Here is a tiny trained network, its code and every weight. The questions are about switching its units off for an input and a target symbol, where a switched-off unit gives its printed mean instead of its output.

import numpy as np


def w(rows, s, z=0):
    codes = np.array(rows[::2]) - 128.0
    scale = np.full(codes.shape[1], s)
    scale[-1] = z or s
    return codes * scale


def f(y):
    return np.maximum(y, 0)


def softmax(a):
    e = np.exp(a - a.max(-1, keepdims=True))
    return e / e.sum(-1, keepdims=True)


def log_softmax(a):
    a = a - a.max(-1, keepdims=True)
    return a - np.log(np.exp(a).sum(-1, keepdims=True))


def net(x, mask):
    ids = ['ΔΩγεζηλ'.index(c) for c in x.split()]
    T = len(ids)
    res = E[ids] + P[:T]
    u = 0
    for l in range(2):
        r = res
        for j in range(3):
            rows = slice(3 * j, 3 * j + 3)
            q, k, v = (r @ M[l][rows].T for M in (Q, K, V))
            z = softmax(np.where(np.tri(T) > 0, q @ k.T / 3**0.5, -1e9)) @ v
            o = O[l][rows]
            res = res + np.where(mask[u + j], z, o[:, -1]) @ o[:, :-1]
        u += 3
        y = f(res @ A[l][:, :-1].T + A[l][:, -1])
        res = res + np.where(mask[u : u + 4], y, B[l][:, -1]) @ B[l][:, :-1]
        u += 4
    return log_softmax(res[-1] @ U[:, :-1].T + U[:, -1])


Q, K, V, O, A, B = {}, {}, {}, {}, {}, {}
E = w([
[202,88,109,43,182],'Δ',
[107,8,114,58,215],'Ω',
[107,148,85,112,79],'γ',
[78,195,149,153,120],'ε',
[178,171,176,218,251],'ζ',
[63,195,108,79,41],'η',
[147,152,36,183,63],'λ',
],0.011)
P = w([
[101,80,149,161,118],'0',
[32,184,2,117,210],'1',
[103,170,58,124,173],'2',
[133,165,75,114,160],'3',
[137,105,201,184,67],'4',
[168,135,142,121,90],'5',
[180,140,145,117,96],'6',
[208,215,13,49,180],'7',
[173,152,116,106,110],'8',
[178,159,116,91,113],'9',
[158,134,198,166,36],'10',
],0.01)
Q[0] = w([
[87,113,82,93,203],'0.h0',
[105,243,7,106,173],'0.h0',
[183,121,215,146,34],'0.h0',
[243,145,159,84,106],'0.h1',
[54,139,99,112,82],'0.h1',
[124,110,139,169,122],'0.h1',
[105,55,117,135,99],'0.h2',
[92,69,112,178,190],'0.h2',
[115,188,135,169,66],'0.h2',
],0.011)
K[0] = w([
[76,64,178,201,71],'0.h0',
[195,99,248,131,68],'0.h0',
[176,254,25,57,198],'0.h0',
[162,121,87,222,72],'0.h1',
[138,159,127,111,183],'0.h1',
[59,129,120,128,116],'0.h1',
[39,87,119,93,117],'0.h2',
[97,134,150,97,217],'0.h2',
[128,124,68,239,103],'0.h2',
],0.011)
V[0] = w([
[189,102,203,195,255],'0.h0',
[79,185,255,107,58],'0.h0',
[164,111,124,225,129],'0.h0',
[101,209,82,83,97],'0.h1',
[188,87,87,118,138],'0.h1',
[34,182,91,79,205],'0.h1',
[171,121,31,155,98],'0.h2',
[178,155,30,180,148],'0.h2',
[131,145,145,203,149],'0.h2',
],0.0077)
O[0] = w([
[68,203,248,92,102,36],'0.h0',
[69,36,157,235,60,79],'0.h0',
[189,160,212,112,124,148],'0.h0',
[117,110,64,128,176,214],'0.h1',
[194,115,139,70,119,127],'0.h1',
[90,181,40,89,160,185],'0.h1',
[254,139,99,143,126,245],'0.h2',
[242,164,130,128,167,254],'0.h2',
[127,189,142,135,144,147],'0.h2',
],0.0073,0.0061)
A[0] = w([
[40,158,61,36,2,159],'0.n0',
[17,141,181,236,147,101],'0.n1',
[129,172,36,199,148,2],'0.n2',
[54,32,77,34,55,80],'0.n3',
],0.0055,0.0024)
B[0] = w([
[104,75,192,224,254,168],'0.n0',
[97,131,29,35,153,141],'0.n1',
[59,181,145,76,119,254],'0.n2',
[166,109,155,166,238,144],'0.n3',
],0.0065,0.0069)
Q[1] = w([
[93,56,211,218,62],'1.h0',
[6,121,115,132,126],'1.h0',
[111,37,230,134,70],'1.h0',
[130,168,112,74,152],'1.h1',
[149,119,169,219,54],'1.h1',
[130,110,119,103,175],'1.h1',
[177,148,121,118,111],'1.h2',
[84,176,118,104,98],'1.h2',
[145,72,177,140,4],'1.h2',
],0.012)
K[1] = w([
[48,67,159,112,191],'1.h0',
[193,86,151,124,243],'1.h0',
[59,78,177,155,166],'1.h0',
[185,74,111,108,100],'1.h1',
[91,217,124,126,103],'1.h1',
[141,78,140,119,165],'1.h1',
[197,99,51,120,135],'1.h2',
[158,62,220,104,88],'1.h2',
[2,106,47,48,87],'1.h2',
],0.01)
V[1] = w([
[162,122,155,191,254],'1.h0',
[98,180,135,232,98],'1.h0',
[97,155,98,38,152],'1.h0',
[129,207,122,141,85],'1.h1',
[78,170,103,174,71],'1.h1',
[133,136,116,75,206],'1.h1',
[152,170,70,129,131],'1.h2',
[96,111,91,62,91],'1.h2',
[110,110,125,134,231],'1.h2',
],0.0094)
O[1] = w([
[246,137,253,98,204,151],'1.h0',
[75,136,147,237,236,123],'1.h0',
[69,115,177,127,12,183],'1.h0',
[142,141,115,220,104,126],'1.h1',
[220,156,144,194,80,86],'1.h1',
[18,81,164,86,96,191],'1.h1',
[136,185,111,207,99,247],'1.h2',
[77,133,82,92,132,90],'1.h2',
[64,108,218,128,48,144],'1.h2',
],0.007,0.011)
A[1] = w([
[48,136,143,167,184,143],'1.n0',
[100,25,177,125,222,2],'1.n1',
[154,126,121,100,254,124],'1.n2',
[211,156,114,110,171,136],'1.n3',
],0.0088,0.0047)
B[1] = w([
[177,26,148,168,76,187],'1.n0',
[93,234,78,195,253,171],'1.n1',
[154,74,212,154,113,194],'1.n2',
[153,36,125,87,157,254],'1.n3',
],0.0078,0.0084)
U = w([
[82,161,128,75,167,90],'Δ',
[116,57,163,37,76,117],'Ω',
[138,254,54,125,158,167],'γ',
[97,156,123,210,125,1],'ε',
[150,168,225,146,93,93],'ζ',
[82,21,84,172,60,111],'η',
[181,99,124,85,158,215],'λ',
],0.0077,0.0033)

Each question gives the input, a string of symbols that net reads in full, and the target symbol t.
The units are the heads (3 rows each of Q, K, V and O) and the neurons (one row each of A and B). Each row of codes is followed by its name. A weight is (code - 128) times the scale printed after its matrix; where a second scale follows, it is the last column's (O, A, B and U).
mask holds one flag per unit, layer by layer, with each layer's heads first. A switched-off unit (its flag False) gives its mean, the last column of its rows in O or B, instead of its output. The means were averaged over made-up inputs and are rounded, as every weight is.
A unit's drop is (log p(t) with every unit on - log p(t) with that unit switched off) / (log p(t) with every unit on - log p(t) with every unit switched off).
The circuit of an input: a set's keep is (log p(t) with only the set's units on - log p(t) with every unit switched off) / (log p(t) with every unit on - log p(t) with every unit switched off). Starting from the 12 units with the biggest drops (on a tie, the unit counted first), units are removed one at a time, each time the one whose removal leaves the highest keep (on an exact tie, the one counted first), for as long as the keep stays at least 0.8.
units of the circuit, in order: the units of the circuit, biggest drop first
top k neurons: the k neurons with the biggest drops, biggest first
top k neurons in layer l: the k neurons of layer l with the biggest drops, biggest first
which heads matter: for each layer, one digit per head in row order, 1 if its drop is at least 0.15 and else 0, layers parted by /
input ε η λ λ ζ λ Δ γ, target ζ: units of the circuit, in order	[0.h0]
input η ζ λ ζ, target η: which heads matter	100 / 100
input η η λ, target η: which heads matter	111 / 101
input γ λ λ λ ε, target λ: which heads matter	101 / 000
input Ω η ζ λ, target Ω: units of the circuit, in order	[1.h1; 1.h2]
input λ Ω λ η η λ λ Ω ζ λ ε, target Ω: which heads matter	111 / 011
input λ λ ζ λ ζ ε, target ζ: units of the circuit, in order	[1.h2; 0.h0]
input λ Δ Δ γ λ Ω η, target Δ: units of the circuit, in order	[1.h1; 0.h0]
input λ Ω λ ζ λ λ λ η λ γ η, target γ: top 3 neurons	[1.n3; 1.n0; 1.n2]
input η Ω η, target Δ: top 2 neurons in layer 0	[0.n3; 0.n0]
input λ λ γ λ λ Ω, target Δ: which heads matter	001 / 010
input ε ζ λ ζ, target ε: which heads matter	100 / 100
input λ ζ ε ε η Δ λ ζ λ λ ε, target γ: top 3 neurons	[0.n0; 1.n2; 1.n0]
input η η λ ε, target η: top 2 neurons	[0.n3; 0.n2]
input ε η η, target ε: which heads matter	101 / 100
input η λ Ω, target η: which heads matter	101 / 100
input λ η η γ, target λ: which heads matter	010 / 100
input Ω η λ, target Ω: top 2 neurons	[0.n3; 0.n2]
input η η ζ ε, target ζ: units of the circuit, in order	[1.h2]
input ε ε ε λ λ γ, target γ: top 4 neurons	[1.n0; 1.n2; 0.n0; 0.n3]
input ζ η λ, target ζ: which heads matter	100 / 000
input λ λ λ ζ ε Δ Ω λ Δ, target Ω: units of the circuit, in order	[1.h1]
input Δ ε η λ, target Δ: units of the circuit, in order	[1.h1; 0.h0]
input Ω Δ Ω, target Δ: units of the circuit, in order	[1.n1; 1.h1]
input Ω ε ε ε, target Δ: which heads matter	011 / 011
input ε η λ, target ε: top 3 neurons	[0.n1; 1.n3; 1.n0]
input ε η λ ε, target ε: units of the circuit, in order	[0.h0; 1.h0; 1.h1]
